Here is a tiny trained network, its code and every weight. The questions are about switching its units off for an input and a target symbol, where a switched-off unit gives its printed mean instead of its output.

import numpy as np


def w(rows, s, z=0):
    codes = np.array(rows[::2]) - 128.0
    scale = np.full(codes.shape[1], s)
    scale[-1] = z or s
    return codes * scale


def norm(h):
    return h / np.sqrt((h * h).mean(-1, keepdims=True) + 1e-5)


def f(y):
    return np.maximum(y, 0)


def softmax(a):
    e = np.exp(a - a.max(-1, keepdims=True))
    return e / e.sum(-1, keepdims=True)


def log_softmax(a):
    a = a - a.max(-1, keepdims=True)
    return a - np.log(np.exp(a).sum(-1, keepdims=True))


def net(x, mask):
    ids = ['ΓΔΞΨΩαβηθλμπστ'.index(c) for c in x.split()]
    T = len(ids)
    res = E[ids] + P[:T]
    r = norm(res)
    for j in range(2):
        rows = slice(3 * j, 3 * j + 3)
        q, k, v = (r @ M[0][rows].T for M in (Q, K, V))
        z = softmax(np.where(np.tri(T) > 0, q @ k.T / 3**0.5, -1e9)) @ v
        o = O[0][rows]
        res = res + np.where(mask[j], z, o[:, -1]) @ o[:, :-1]
    y = f(norm(res) @ A[0][:, :-1].T + A[0][:, -1])
    res = res + np.where(mask[2:14], y, B[0][:, -1]) @ B[0][:, :-1]
    return log_softmax(norm(res)[-1] @ U[:, :-1].T + U[:, -1])


Q, K, V, O, A, B = {}, {}, {}, {}, {}, {}
E = w([
[95,86,177,91],'Γ',
[104,90,190,125],'Δ',
[105,58,159,105],'Ξ',
[67,72,155,67],'Ψ',
[112,96,187,130],'Ω',
[133,30,142,67],'α',
[104,65,159,55],'β',
[121,92,182,144],'η',
[140,14,133,55],'θ',
[140,23,133,45],'λ',
[73,110,190,139],'μ',
[163,106,184,67],'π',
[93,77,170,129],'σ',
[104,3,126,103],'τ',
],0.003)
P = w([
[186,180,125,161],'0',
[71,100,104,104],'1',
[39,195,181,111],'2',
[201,49,104,170],'3',
[84,157,63,131],'4',
[60,115,153,126],'5',
[198,59,129,172],'6',
[105,193,9,146],'7',
[82,94,163,155],'8',
[226,59,119,181],'9',
[122,192,3,101],'10',
],0.0043)
Q[0] = w([
[196,244,76,164],'head 1',
[212,98,28,168],'head 1',
[76,211,66,60],'head 1',
[158,130,22,97],'head 2',
[129,116,254,124],'head 2',
[106,157,102,186],'head 2',
],0.0088)
K[0] = w([
[93,97,254,98],'head 1',
[184,123,237,156],'head 1',
[81,32,135,141],'head 1',
[53,149,130,93],'head 2',
[187,151,158,100],'head 2',
[122,83,74,88],'head 2',
],0.0094)
V[0] = w([
[55,78,103,236],'head 1',
[101,172,218,253],'head 1',
[175,16,77,175],'head 1',
[61,157,114,98],'head 2',
[65,67,134,120],'head 2',
[182,150,170,135],'head 2',
],0.0058)
O[0] = w([
[55,125,143,190,96],'head 1',
[132,79,234,174,6],'head 1',
[118,113,3,227,231],'head 1',
[116,158,146,147,56],'head 2',
[111,168,127,122,179],'head 2',
[141,87,90,154,186],'head 2',
],0.0072,0.0015)
A[0] = w([
[63,212,160,208,203],'neuron 1',
[79,128,119,100,212],'neuron 2',
[80,100,231,120,248],'neuron 3',
[169,151,238,106,98],'neuron 4',
[141,208,253,72,1],'neuron 5',
[134,230,117,124,116],'neuron 6',
[108,62,116,110,181],'neuron 7',
[130,112,64,152,137],'neuron 8',
[113,119,238,135,80],'neuron 9',
[134,209,123,143,156],'neuron 10',
[58,123,119,120,203],'neuron 11',
[185,162,226,102,136],'neuron 12',
],0.0067,0.0025)
B[0] = w([
[131,67,133,124,224],'neuron 1',
[168,115,166,139,235],'neuron 2',
[177,173,83,135,194],'neuron 3',
[71,150,156,137,162],'neuron 4',
[54,62,2,33,140],'neuron 5',
[146,84,137,92,182],'neuron 6',
[125,162,148,149,238],'neuron 7',
[91,158,127,113,233],'neuron 8',
[116,192,79,144,157],'neuron 9',
[144,106,120,86,177],'neuron 10',
[141,118,164,125,253],'neuron 11',
[60,150,156,147,169],'neuron 12',
],0.0087,0.0037)
U = w([
[199,146,235,95,39],'Γ',
[152,166,142,170,99],'Δ',
[1,91,169,190,90],'Ξ',
[64,182,202,93,170],'Ψ',
[140,153,142,186,163],'Ω',
[125,148,61,145,71],'α',
[66,148,121,25,100],'β',
[216,46,121,217,150],'η',
[144,143,54,140,102],'θ',
[135,158,43,117,161],'λ',
[124,138,151,159,176],'μ',
[222,113,116,38,182],'π',
[106,98,160,170,252],'σ',
[81,106,50,195,58],'τ',
],0.012,0.0025)

Each question gives the input, a string of symbols that net reads in full, and the target symbol t.
The units are the heads (3 rows each of Q, K, V and O) and the neurons (one row each of A and B). Each row of codes is followed by its name. A weight is (code - 128) times the scale printed after its matrix; where a second scale follows, it is the last column's (O, A, B and U).
mask holds one flag per unit, heads first, then neurons. A switched-off unit (its flag False) gives its mean, the last column of its rows in O or B, instead of its output. The means were averaged over made-up inputs and are rounded, as every weight is.
A unit's drop is (log p(t) with every unit on - log p(t) with that unit switched off) / (log p(t) with every unit on - log p(t) with every unit switched off).
The circuit of an input: a set's keep is (log p(t) with only the set's units on - log p(t) with every unit switched off) / (log p(t) with every unit on - log p(t) with every unit switched off). Starting from the 12 units with the biggest drops (on a tie, the unit counted first), units are removed one at a time, each time the one whose removal leaves the highest keep (on an exact tie, the one counted first), for as long as the keep stays at least 0.8.
circuit, biggest first: the units of the circuit, biggest drop first
k most important neurons: the k neurons with the biggest drops, biggest first
which heads matter: for each layer, one digit per head in row order, 1 if its drop is at least 0.15 and else 0, layers parted by /
input λ α Ψ Ξ μ π β β α, target β: circuit, biggest first : head 1
input σ Γ π Ψ Ξ π, target Ξ: which heads matter : 11
input Ξ Ξ Ξ θ β β β π Ξ, target π: which heads matter : 10
input λ α β Ω Ξ Ξ α π, target π: which heads matter : 01
input β η β, target η: which heads matter : 11
input Ξ Ξ σ π β Γ, target β: which heads matter : 11
input Γ Ψ Ξ π Ξ Ξ λ η, target π: circuit, biggest first : head 2; neuron 10; neuron 6
input β λ Ξ θ τ θ, target τ: which heads matter : 10
input β Ξ Ξ Ξ β Γ Ξ Γ Ξ, target Γ: circuit, biggest first : head 1; neuron 2; neuron 3
input π Γ Γ λ, target Γ: circuit, biggest first : head 1; neuron 12; head 2
input Γ λ Ψ τ Ξ π Ξ, target Ψ: circuit, biggest first : head 1; neuron 12; neuron 4
input λ Ξ β Ξ Δ Ξ Ξ π, target π: 3 most important neurons : neuron 10; neuron 6; neuron 12
input Γ Ξ Ξ Ξ τ μ β, target Ψ: circuit, biggest first : head 1; neuron 12; neuron 4
input Γ β Γ Γ π π Ξ β Ψ π Ξ, target π: circuit, biggest first : head 2; neuron 6; neuron 10
input λ Γ Ξ Ξ Γ π, target Γ: circuit, biggest first : neuron 2
input π λ τ α, target Γ: 2 most important neurons : neuron 12; neuron 4
input π Ξ α β, target Γ: circuit, biggest first : head 1; neuron 12
input Ξ Γ Ξ α η θ, target η: 3 most important neurons : neuron 3; neuron 8; neuron 12
input Ψ Γ π π, target β: 2 most important neurons : neuron 5; neuron 12
input μ μ Ξ Ξ Ξ Ψ Ξ β π, target β: most important neuron : neuron 3
input Ψ β Ξ Ξ τ β β, target β: 3 most important neurons : neuron 5; neuron 12; neuron 4
input Ξ Δ Ξ σ Ξ Ξ Ξ Ξ θ, target Ξ: 2 most important neurons : neuron 3; neuron 7
input Ξ Ξ Ξ Ξ Γ Ξ, target Γ: 2 most important neurons : neuron 3; neuron 2
input β τ Ψ α Γ β Ω β β, target β: 2 most important neurons : neuron 3; neuron 1
input Γ Γ Ξ σ Ψ β Γ, target Ψ: 2 most important neurons : neuron 12; neuron 4
input Ξ β Δ, target β: 3 most important neurons : neuron 12; neuron 4; neuron 3
input π Ξ α, target Ξ: most important neuron : neuron 3
